Here is a tiny trained network, its code and every weight. The questions are about switching its units off for an input and a class, where a switched-off unit gives its printed mean instead of its output.

import numpy as np


def w(rows, s, z=0):
    codes = np.array(rows[::2]) - 128.0
    scale = np.full(codes.shape[1], s)
    scale[-1] = z or s
    return codes * scale


def f(y):
    return np.maximum(y, 0)


def log_softmax(a):
    a = a - a.max(-1, keepdims=True)
    return a - np.log(np.exp(a).sum(-1, keepdims=True))


def net(x, mask):
    res = np.array(x, float).reshape(1, 8) / 4 @ E
    y = f(res @ A[0][:, :-1].T + A[0][:, -1])
    res = res + np.where(mask, y, B[0][:, -1]) @ B[0][:, :-1]
    return log_softmax(res[-1] @ U[:, :-1].T + U[:, -1])


A, B = {}, {}
E = w([
[48,93,141,77,68,78,187,89,119,123,162],'x0',
[159,255,178,155,100,75,121,110,125,123,95],'x1',
[118,163,150,109,152,101,184,156,88,86,91],'x2',
[61,170,40,147,25,165,115,47,182,92,119],'x3',
[158,117,85,189,139,95,168,75,14,151,172],'x4',
[192,95,197,126,91,61,125,54,169,252,157],'x5',
[173,138,77,176,115,63,187,167,132,73,52],'x6',
[151,118,148,39,135,166,220,98,143,150,44],'x7',
],0.0064)
A[0] = w([
[171,53,165,107,131,176,64,86,197,225,180,126],'N1',
[157,79,183,94,169,34,210,158,73,157,137,249],'N2',
[84,168,104,144,3,109,117,22,165,123,134,221],'N3',
[174,63,162,120,110,179,50,60,227,207,173,167],'N4',
[234,192,169,182,164,80,149,126,91,151,107,145],'N5',
[72,203,80,160,25,99,122,88,165,87,116,164],'N6',
[248,192,188,181,188,87,142,139,77,165,108,109],'N7',
[81,80,146,56,112,88,186,115,115,149,135,169],'N8',
[81,38,157,52,111,63,211,121,116,156,142,152],'N9',
[129,48,16,192,171,148,148,135,20,102,179,147],'N10',
[76,187,86,156,26,110,133,52,142,105,123,175],'N11',
[140,73,179,85,152,33,208,140,84,169,141,187],'N12',
[132,175,99,212,48,26,96,92,164,110,137,123],'N13',
[61,149,119,137,175,161,73,210,86,51,184,220],'N14',
[81,122,87,161,189,177,69,180,71,88,226,192],'N15',
[76,166,135,24,105,207,199,81,117,116,41,145],'N16',
[75,163,115,65,68,193,159,19,113,146,98,42],'N17',
[75,193,238,100,155,150,43,173,157,137,190,150],'N18',
[94,90,61,170,200,174,92,180,60,86,192,166],'N19',
[140,164,105,100,162,183,135,208,202,44,8,108],'N20',
[133,178,108,223,43,42,89,95,179,127,152,113],'N21',
[190,52,167,110,138,162,73,78,198,234,164,169],'N22',
[231,182,187,175,186,91,136,149,81,142,110,124],'N23',
[234,168,186,172,173,78,152,130,78,175,117,138],'N24',
[138,155,90,99,153,180,159,198,175,36,12,139],'N25',
[69,174,103,99,61,153,174,62,110,117,94,112],'N26',
],0.0055,0.0016)
B[0] = w([
[66,47,116,65,122,189,126,196,172,220,139,244],'N1',
[189,68,194,135,114,48,148,86,111,117,109,238],'N2',
[143,179,99,147,50,141,108,89,184,165,214,249],'N3',
[77,80,99,73,103,193,110,195,192,240,158,254],'N4',
[224,182,58,62,175,60,70,91,71,207,82,223],'N5',
[139,209,80,197,70,132,109,139,164,108,167,235],'N6',
[191,170,70,40,210,73,82,87,76,199,67,231],'N7',
[133,85,211,130,99,108,189,85,141,102,145,198],'N8',
[155,42,227,152,69,88,204,84,160,103,155,219],'N9',
[126,18,45,215,123,161,164,72,41,93,111,230],'N10',
[170,211,77,185,56,137,110,83,156,125,202,229],'N11',
[182,55,208,138,91,38,153,92,122,118,127,226],'N12',
[204,164,71,199,61,48,49,168,140,165,164,227],'N13',
[80,150,150,152,167,129,83,159,71,49,129,221],'N14',
[39,98,137,166,173,185,80,128,44,56,154,220],'N15',
[142,154,137,99,148,183,253,79,195,92,112,220],'N16',
[122,169,119,97,114,192,180,65,162,134,161,202],'N17',
[49,184,237,46,177,130,48,187,123,118,163,200],'N18',
[72,77,99,188,169,175,99,112,38,59,121,222],'N19',
[158,191,106,166,179,109,178,238,213,60,41,243],'N20',
[174,151,57,176,58,56,44,187,138,178,170,228],'N21',
[79,43,106,61,122,173,126,189,175,248,121,253],'N22',
[188,175,93,51,219,75,85,90,75,178,61,220],'N23',
[215,142,86,42,192,68,77,73,59,230,69,228],'N24',
[149,164,89,172,172,124,188,204,182,59,64,245],'N25',
[160,194,125,121,106,168,173,68,167,101,160,199],'N26',
],0.0055,0.006)
U = w([
[158,177,102,156,173,130,191,254,207,53,15,186],'0',
[158,188,79,206,31,78,44,146,161,145,202,77],'1',
[163,41,243,127,92,45,202,80,126,110,136,179],'2',
[34,178,238,106,192,152,37,197,87,62,162,89],'3',
[73,38,134,60,122,209,115,189,194,222,148,170],'4',
[209,162,97,63,205,52,72,92,53,187,59,124],'5',
[119,208,120,101,95,210,198,31,164,107,174,2],'6',
[85,43,54,219,158,185,125,110,24,62,132,189],'7',
],0.0063,0.00077)

Each question gives the input, the list of numbers given to net, and the class t.
The units are the neurons (one row each of A and B). Each row of codes is followed by its name. A weight is (code - 128) times the scale printed after its matrix; where a second scale follows, it is the last column's (A, B and U).
mask holds one flag per neuron, in row order. A switched-off neuron (its flag False) gives its mean, the last column of its row in B, instead of its output. The means were averaged over made-up inputs and are rounded, as every weight is.
A unit's drop is (log p(t) with every unit on - log p(t) with that unit switched off) / (log p(t) with every unit on - log p(t) with every unit switched off).
The circuit of an input: a set's keep is (log p(t) with only the set's units on - log p(t) with every unit switched off) / (log p(t) with every unit on - log p(t) with every unit switched off). Starting from the 12 units with the biggest drops (on a tie, the unit counted first), units are removed one at a time, each time the one whose removal leaves the highest keep (on an exact tie, the one counted first), for as long as the keep stays at least 0.8.
circuit, biggest first: the units of the circuit, biggest drop first
k most important neurons: the k neurons with the biggest drops, biggest first
drop when u is switched off: that unit's drop, to one decimal
input [3,3,-3,-1,1,-7,-4,-6], class 3: circuit, biggest first => N18, N14
input [-2,-8,-2,7,-2,1,-6,-8], class 4: 3 most important neurons => N4, N1, N22
input [-7,0,-6,-2,2,0,0,-7], class 5: circuit, biggest first => N7, N23
input [5,4,-7,-4,-3,6,-2,8], class 4: circuit, biggest first => N22
input [8,-3,1,-2,-6,-5,-2,4], class 0: circuit, biggest first => N20, N25
input [-2,-8,5,2,-5,-2,-5,8], class 0: circuit, biggest first => N20, N25
input [3,6,-2,-1,4,-8,-4,-7], class 7: 2 most important neurons => N10, N19
input [-4,-6,-7,7,8,5,3,5], class 4: circuit, biggest first => N22, N4
input [7,5,-1,5,2,6,7,5], class 1: 2 most important neurons => N13, N21
input [3,-1,-7,-3,1,-5,-6,-1], class 7: 3 most important neurons => N19, N10, N15
input [-6,-4,4,6,-3,1,-3,7], class 0: 2 most important neurons => N20, N25
input [7,-8,6,8,-7,6,-6,4], class 6: 2 most important neurons => N16, N17
input [-5,3,-2,-3,6,-6,1,-6], class 7: drop when N14 is switched off => 0.1
input [7,-1,-6,-3,5,-3,5,-2], class 7: drop when N10 is switched off => 0.3
input [0,-2,-6,-8,3,1,-3,-8], class 4: circuit, biggest first => N1
input [-7,6,-8,1,0,-2,3,1], class 5: drop when N7 is switched off => 0.2
